[-228 -133  100  -94   90  417   49 -159  595  155  -33   19  120   21
   98   20  300 -188  133  300  134 -177  112 -310 -532  137  101  147
 -533   94  249   97  -23  -24   -8 -172  281  188] | Z_483
[-176 -188  -75  127  103  344   87   -1  486   28   -5  -63   27  -35
  318 -334  218 -159  114  266  -56 -300  145 -160 -380  -32  320   29
 -810    4  123  242  -91 -215  222 -453  262  265] | Z_672
[-314  -27  -38 -154  139  229   41 -421  414  158 -145  119   76    9
  161    9  238 -185   88  140   60   -1  317 -324 -155  117   17  281
 -217   23   95  233    4  242  -16 -153  321  421] | Z_672
[ 117   51  -10    0  180 -154    3  347 -221 -219  -30 -224  152 -135
 -109 -111 -275  190   56   99  105 -337  -89  207 -165  -53    6  120
  -63    4  -34 -228 -138  -85  -79 -187  -56 -354] | Z_483
[  24  463 -102   89 -186   43  288  -90  -84   75   76 -215   15 -153
   31  213   63  -49   64  312 -220  -81  135  180 -305  -54   10 -243
 -523  -76  103  344    4 -140 -316  187  194   17] | Z_130
[  90  586 -207 -131 -209    1  363 -185 -123  140   63 -130  -34 -169
   73  264 -189  -83  117  336 -215  -81   53   26 -342  -35  -31 -210
 -556   72  -13  428  -56   84 -292  441  219  238] | Z_672
[  -5  569  -32   69  -12  143  218 -270  -93  233  171  -60   90 -114
  292  197   83  -35  124  134 -339   83  127  180 -364   26   -2 -199
 -389   14  115  631   75  -72  -96  165  178  -22] | Z_130
[   5  156  132  398  226  453   73   84  147 -129  113 -135  182 -150
  427 -214  -50   52   57  255 -383   26   38  213 -174  259   40 -165
 -230 -105  133   94    4 -124  204 -653  182 -104] | Z_232
[ 265   94   37   -7   69 -175  -59  307  183  -96    7  -86 -209    2
 -147  -63 -423  204  -58  -80  149  150  -86   27  -11   68  -17   12
  195  173  -77 -363 -167  203 -206   82 -285 -272] | Z_759
[-215   31 -192 -331  149  491  178 -207  750  226 -199  157   24  -29
  428 -333  108 -203   49  317   -7 -129  193 -244 -359  -44   48  -39
 -501  100  137  243   47  134    9  -70  377  415] | Z_774
[ -21  249 -119 -622  257  305   -9  101  665   34 -295   77  -51 -107
  175 -403  -37  -45 -137  178   53 -392 -186 -333 -363  -81    5  -91
 -222  102   58  135   46  119  157  -20  252  609] | Z_232
[-138   27   67  452  122  305 -219  160  461 -216   85 -108    8   70
  425  -74 -128 -202 -105   63 -413  245  117  122  265   86  -76 -276
  139   64  329 -109   19 -132 -102 -680  263   12] | Z_232
[  34  548 -103   24 -202   14  203 -158  -97  132  118 -225 -114 -117
 -101  230   49   24  -36  235 -211   68  -72  141 -109  -63  -33 -257
 -301   57   20  426   17   30 -228  179  218  -40] | Z_483
[  78  201   87 -138  258    2   10   85  127  -15    9  -83  260 -153
  -73   86 -349   73  -10    9  201  -47   56   85 -228  262 -188  162
   11  121   26 -113 -151  270  -62  -84  -26 -135] | Z_483
[-169  -79   -8 -112  173  219 -156 -401  387  151 -246   69   65 -127
  -96 -150  126   88   66  292  151 -280  216 -424 -439  240   47  368
 -518   76  104  381  -24  277  101  -37  203  344] | Z_130
[  -4  191  148  120  334  -18 -159  212    9 -179  245 -120  198 -195
   85   67 -134  313  -64   86   70    9  -86   24 -109  330  -69   26
  152   82   76 -259  -12  109   74 -196 -147 -323] | Z_483
[  17  -57  110  243  110  307  268  117  250  -89  212  -77   26 -108
  441   24    0  -58   31   64 -291  325  299  215   37  258   22 -430
  -48   90  232  -95  -44   56  113 -126  183  -10] | Z_774
[  -8  538 -204  210 -222  -31   57 -204 -366    4    7 -254 -222    9
   42  221  -70 -186  203  410 -276   -2   50  261  -46  -90  -60 -138
 -433    3   36  499  -17  -35 -523  208  260   56] | Z_232
[  30  103  155    5  247  125 -148  338  213 -143  167 -202  -46  -80
  246  -77 -271  144 -178  -20  -36  133 -132  222   57  277    2  -79
   24  150  149 -196  -97  119  -44 -145  -55  -44] | Z_264
[ 228  150 -189 -196   79 -226 -158  328  -29 -257  113 -272 -179 -131
 -230  -71 -494  129  -62   61  121  -35 -218  166   62    0 -131  -18
  191  242   -3 -210 -167  120 -147  194 -321 -145] | Z_232
[ 428  630  -91   87 -143 -131   92    3 -161  -10  -48  -98 -149   -7
  -15  138 -198  -74  141  407 -365  -53  -68  197 -330   75  -50   42
 -582   60  -73  699  -87   22 -526  142  160  -28] | Z_774
[ 185  695  -18  326  -89   -1  119 -277 -226   64  198  -57   -3   45
  109  278   29  125  145  373 -453  116  -52   57 -346  257   31  174
 -576 -104  -10  566   56 -191 -153  284  219 -316] | Z_429
[ 337  -21  121   78  265  -82 -142  372  105 -189  254 -146  121 -127
  158 -124 -111  257   99   22   32  -71  -94  101 -293  226   64  121
 -180  138   40 -163  -10    6  139  -87 -196 -352] | Z_774
[ 221  628 -137  183  -20 -165  179  -46 -477  -14  -50  -85 -163 -134
  174  -18 -157   87  122  290 -386  -43 -197  316 -350   92   19  -93
 -419   23  -31  597   24  -26 -203  285   67 -109] | Z_429
[-113  -73  119  -53  -13  243 -369 -243  422  173 -217   77   31   81
 -164 -222  271  -83  -10  341  -19 -316  -63 -410 -296  382  -26  470
 -448  -27   74  423   67  280   17 -328  314  226] | Z_529
[-100  -67  220  148  115  351 -238  338  148 -176   55 -189  -10  -56
  258   33  -37  -99 -130  136 -363  110   -8  254  275  169 -147 -293
  -28   53  192 -129 -115  -35    9 -452  142  177] | Z_130
[ 154   73  135  118  241  272  -77  385  513 -120  124  -79   16 -144
  498 -143   17  -45 -117 -147 -350  245  103   -8   38  182    5 -383
  106   49  248  -71   65   16  276 -390  116   75] | Z_429
[ -38  476 -206 -227  -19  -46  379   49 -326  132   54 -154  -56 -158
  -49  295 -102  -13   75  226 -216 -154   46  472 -235 -303   31 -656
 -126  205  132  567  -56 -123 -300  352  261  -36] | Z_759
[ -47  151  -66   46  178  273  -62  229  563  -95  169 -111   99  -57
  458  -67   -8  -85   40   78 -422  157  148  215  135  -51   94 -475
  165  -15  247   73  -79 -179  -80 -779  172  202] | Z_429
[ -34  644 -133   72  -29  -50   91  -28 -368  -26  -26 -193  -11 -130
   91  231  -52   19  155  462 -340 -250   96  309 -156   16   16 -235
 -432  -61   21  475   52 -118 -409 -125  234  173] | Z_130
[  29   75  -35  -19  212  312   -5  331  368 -164   44  -56  103 -125
  430 -261 -170 -143  -34   52 -364 -112   42   90   -4    0  -56 -477
  -15   65  226   -9   -2  -73  124 -399  118  281] | Z_759
[-204   21  -86  195  100  308 -245  112  362 -110  -16 -143   50  -33
  537 -107  -70  -53   71  143 -485   97  137  138  283  -33   10 -360
   -2    4  315  -82  -42 -205 -214 -597  265  415] | Z_130
[ 120  518 -227  -19  -17 -176    9 -117 -386   24   74 -109 -172 -117
   54  165 -213  111  108  390 -320 -291  182  214  -77 -120   43 -278
 -398  102  -81  505  -27 -148 -485  100  -37   29] | Z_130
[ -28  674 -121  -31  -71    5  348   83 -275  -70  198 -131  -94 -228
  204  241  -89   45   37  264 -355 -224  169   89 -120 -173   18 -454
 -301   -7  -42  371  146 -163 -398   60   -3  -61] | Z_429
[ 112  142   64   32   87   84 -142  118  260    6  134  -44   70  -19
  218 -165 -193  202    0  -82  -72  206  119 -131   61  169  -65  287
   93   91  -87  -97   14  278   -6 -242 -186 -175] | Z_529
[-138   48   21 -168 -139  215 -122 -271  585  157 -246  176  -28  124
   31 -129  -24 -233  -32  386 -199 -179   -9 -463 -191  244   33  553
 -668  -59 -141  464  -55  241 -173 -550  236  447] | Z_774
[-133  208   92  136  246  368  -56  139  294   -3   29 -229  126 -199
  486   21 -112   46  -51  -12 -283  180  245  265   75  242  -56 -336
   48  -57  307 -190  -41   -8   90 -340  319  175] | Z_429
[ -51  707 -207   82  -19  119  363 -288 -281  183  131 -214  160 -224
   43  175 -139  -19  100  229 -212 -230   85  295 -407  -19   10 -187
 -528  -89   93  584   70 -141 -143  147  236   32] | Z_529
[-217 -104  -82 -204   -1  322 -169 -248  682   67 -163  -25   20  -19
  144 -194  133 -169 -101  250  -68 -228  172 -368  -54 -133   31   78
 -384  153  125  395   25  213 -134 -350  399  649] | Z_759
[  36   -9 -106  537   78  -20 -223   -6   46  -74  183 -276  141 -119
  176 -250  -40  198   57  114  -92  201  -14   68   70   10  -21    8
  -83   71   60 -255  109  204  -62 -372 -177 -124] | Z_774
[  26  454  -94   -9  -31   27   68  -72 -167  111    8  -84 -113  -45
  151  228 -146  -81   -3  253 -293   -8   85  287  -80  -20  -43 -353
 -192  145  101  456  123  -92 -435   60  204  -21] | Z_672
[-216   98 -135   34 -234  254    7 -231  530   31  -60   73  -35   30
  153 -111  -35 -237  149  536 -238 -246  231 -333 -228   31   26  437
 -788  -68 -148  500  -71  173 -477 -521  141  458] | Z_672
[-111  114   32  380   92  344  -82   71  138 -137  128 -217  174  -98
  413   35   26 -159  -14  111 -471  235   64  142  224  157 -117 -259
  176  -19  274 -105  111  -29   39 -622  274  254] | Z_130
[-147 -176  -35 -184  -22  263   32 -330  501   17  -12  -23  -14  -50
  136   65   11 -108  191  373   65 -138  202 -361 -279  108  108  257
 -526  213   39  155 -214  154  -68  -89  281  456] | Z_264
[ -93   -2  -44    7  184  273 -219  288  391 -107   21  -41    7  -37
  284  -77    8 -174  -65  182 -390   19  197  273  243   66  -71 -448
   37  -42  217    9  -26 -182 -162 -610   16  407] | Z_232
[-164  141  -57 -228   97  325   77 -214  591  143 -184   86   36   75
  262 -124  139 -105  121  373 -117 -154  269 -354 -367   33  145  412
 -788  -12  -66  373 -203   12  -85 -213  279  518] | Z_483
[  89   85  -20  125  135  -77 -236  205  127 -198  104 -252   41 -139
   45 -132 -240  104   46  103  -24  -31   23  170  -50   22 -101   72
 -108  187   11  -17  -89  217 -177 -262 -170  -36] | Z_529
[  41  246 -116   64  -81   23  230 -126 -319  112  159 -192  -84 -139
  120  115   25  124  143  284 -178 -140   52  240 -284 -106  150 -331
 -446  101   49  329 -163 -248 -129  404  161 -124] | Z_529
[-334 -240  -52  278  136  402 -194   11  180  -62   78 -206   79   -8
  421  -50   70 -170  113  209 -411  193  262  365  329  -20    5 -351
   80  -74  273  -16  -84 -120  -81 -602  283  240] | Z_130
[ 186  101  -21   69  212 -166 -235   82   23 -216  175 -242  134 -162
 -284  -80 -202  278   67   91   61  -56 -134  252 -150  113 -101  129
  120   45   71  -78 -160   65  -18 -195 -293 -311] | Z_232
[-157   25   30 -197  -63  420 -136 -167  595  121 -205   -5   -7   35
  142 -279  208  -71  -64  303 -119 -215  111 -296 -160   17   36  262
 -447   24    9  334  -51  103  -76 -428  269  576] | Z_264
[ 204   61   62  -85  338   33 -191  375  330  -93   62  -67   45 -113
  100 -137 -188  148 -130 -264  146  187   34   99  -46   88 -114 -156
  291  273  244  -68  -21  158  124  104  -86 -252] | Z_264
[  38  300 -141   34  105   -3 -222  130   75 -171  123 -290   39  -62
  126 -113 -113  225  -30  116  -26   51   64  -72  163  -39  -53  -23
  -40  109   66 -180  -37   35  -83   33  -88  100] | Z_130
[ -78  128   24  218  193  208   38  254  220 -270  174  -75    1  -68
  397 -140  -34  -79  -65   88 -410  -40    2   46  102  -36  104 -448
  -14   76  218  150  -16 -183   22 -571  154   49] | Z_774
[-370 -148 -113  -60   10  318  171 -255  520   69 -151   70   76  -54
  145 -133  162 -199  165  362   29 -241  310 -191 -264  -78  107  135
 -516   55   23  300  -60  179  -77 -464  301  452] | Z_429
[  -5   28   29 -405   99  213  139  -91  452  -22 -215   22  -19    6
   29 -117   89  -89  125  259   64 -207   68 -197 -329  146   11  370
 -448  113   34  144 -147  219   27  -25  299  411] | Z_232
[  35  614 -293   13 -126  -37   95 -286 -248  102   34 -121  -42 -116
  -64  240 -148  -43  142  511 -430 -166  227  191 -101 -103  -51 -173
 -573  -35  -70  748 -142  -55 -439   14  142  160] | Z_130
[-257   -9 -113 -335  102   83  -24 -198  381  -20 -252  184 -165   77
   49 -205  -87 -121  133  309   28 -354   77 -360 -309  -45  182  179
 -364   88  -19  528  -88  167 -130  -96  212  331] | Z_130
[ 218  685 -209  -19  -91  -78  285  -83  -87   83   13  -58 -121 -129
  152   79    4   15   37  306 -322   57   -5   17 -283 -164  -10 -227
 -490   40  -59  493  -18   32 -259  367   87   67] | Z_759
[  93  612 -269  187 -137 -140   56 -176  -50  131  -65  -85 -173  -64
  -22  136 -275 -118   25  418 -396  -33  114  229 -255  -34  -80  -91
 -470  -18  -25  552 -126  110 -529  119  109  130] | Z_429
[  63  512   11   62 -134   55  338 -142  -71   97  155 -113   35 -185
  242  218   74  -28   75  252 -284   80  219  195 -240  -52  -20 -336
 -353   67   29  486   24  116 -387    5   84   78] | Z_232
[-359  -84 -270 -111 -175  231    6 -168  659   15   28  -24    9  -42
   55 -146  105 -228   60  454   33 -375  109 -415 -257 -234   63  -16
 -573  154  106  165  -67   72 -159 -233  232  488] | Z_672
[ 181  435 -166  -72  -49  -10   75   82  -81  170  -84 -116 -185 -124
  111  -67 -139   34   42  245 -220 -176  -46  314 -348  -61   11 -377
 -436   82    0  595   35  -39 -242  395  278  -81] | Z_429
[ -87   23 -131 -288    4  393   22 -127  564  168 -119    8   46 -128
  109 -228  172  -45  -62  171  -33 -272  274 -346 -135  -89  -30   39
 -423  116   28  262   53   78   44 -157  214  564] | Z_232
[   6  226   25  -25  256  132  145  340  223 -161  140 -145   98 -322
  216 -214 -207  202 -169 -111  179   31  -59  101  -74  109  -85 -287
  135   91  153 -348   91  204   37  -69 -215 -108] | Z_529
[ -52   69 -104   37  191  229  -58   96  294 -309   48  -98   -4  -67
  139 -107 -236 -103   74  247 -292  -29   63  194  139  -81  -95 -248
   36  100  164   81 -139  -19 -186 -519   22  217] | Z_232
[-138   16  250  125  191  428  -41  220  398 -154  111 -101   99 -103
  421   63  106 -146 -128   12 -291  286   57  164  235  278 -114 -377
  262   10  355 -120   57  108  -34 -573  275  196] | Z_130
[-145    4  -70 -163  112  256 -319 -332  899  137 -234   99  -92   53
  397 -259  180 -102   46  286 -166   85  254 -415 -186  143   81  295
 -486   95  154  502   10  319 -196 -287  385  550] | Z_672
[  24   16   89  110  190  297   49  234  285 -194   92 -135   42  -79
  399  -42 -164 -124   77  101 -315  146   -3  392   69  131  -52 -412
  154   83  296 -140  -22  -27 -117 -526  210  -14] | Z_774
[ 182   88   71  162  161  -99   75   91 -176 -191  171  -87   85 -105
  -22   91 -184  185  258   85   70   79  -72   82 -253  121  -65  138
  -19  189  -36   -7  -56  172 -108  119 -130 -402] | Z_774
[ 104  611 -203 -136 -160  -50  144  -61  -48  133    9  -37 -184 -121
  260   66   36   36   27  363 -357   -9  136  128 -109 -188   33 -435
 -321   93  -79  631   61  -19 -404   89  121  118] | Z_232
[ 365  197  165  138  147 -199 -247  180  -65 -304  -49 -153   70  -53
   46 -217 -224  363  120  107 -122  -28 -200  -29 -159  229  -48  562
 -247  -16 -129 -150 -222  203   -6 -160 -167 -137] | Z_672
[ 102  604 -138  -26   41  -67   98 -313 -279  125  -85  -35  -40 -183
  -87  350 -172   82   92  338 -184    8  -10  322 -224   41 -156 -159
 -216  163   58  554 -110   73 -400  250  202   94] | Z_130
[ 128  638 -178   59  -91    7   89 -241 -393   82   18 -186 -138  -76
  129  279 -205  -45  140  419 -416  -19  135  404  -78  -92  -75 -246
 -372   51  -47  656  -72  -65 -492  190  255   90] | Z_130
[ 172  539  -95  154  -54  -42   66 -150 -226 -105    9 -229 -181  -57
   15  135  -89  -32  140  271 -353  -46  -86  179 -227  -35   13  -33
 -445   31   40  550  -51 -106 -226  171  205  103] | Z_130
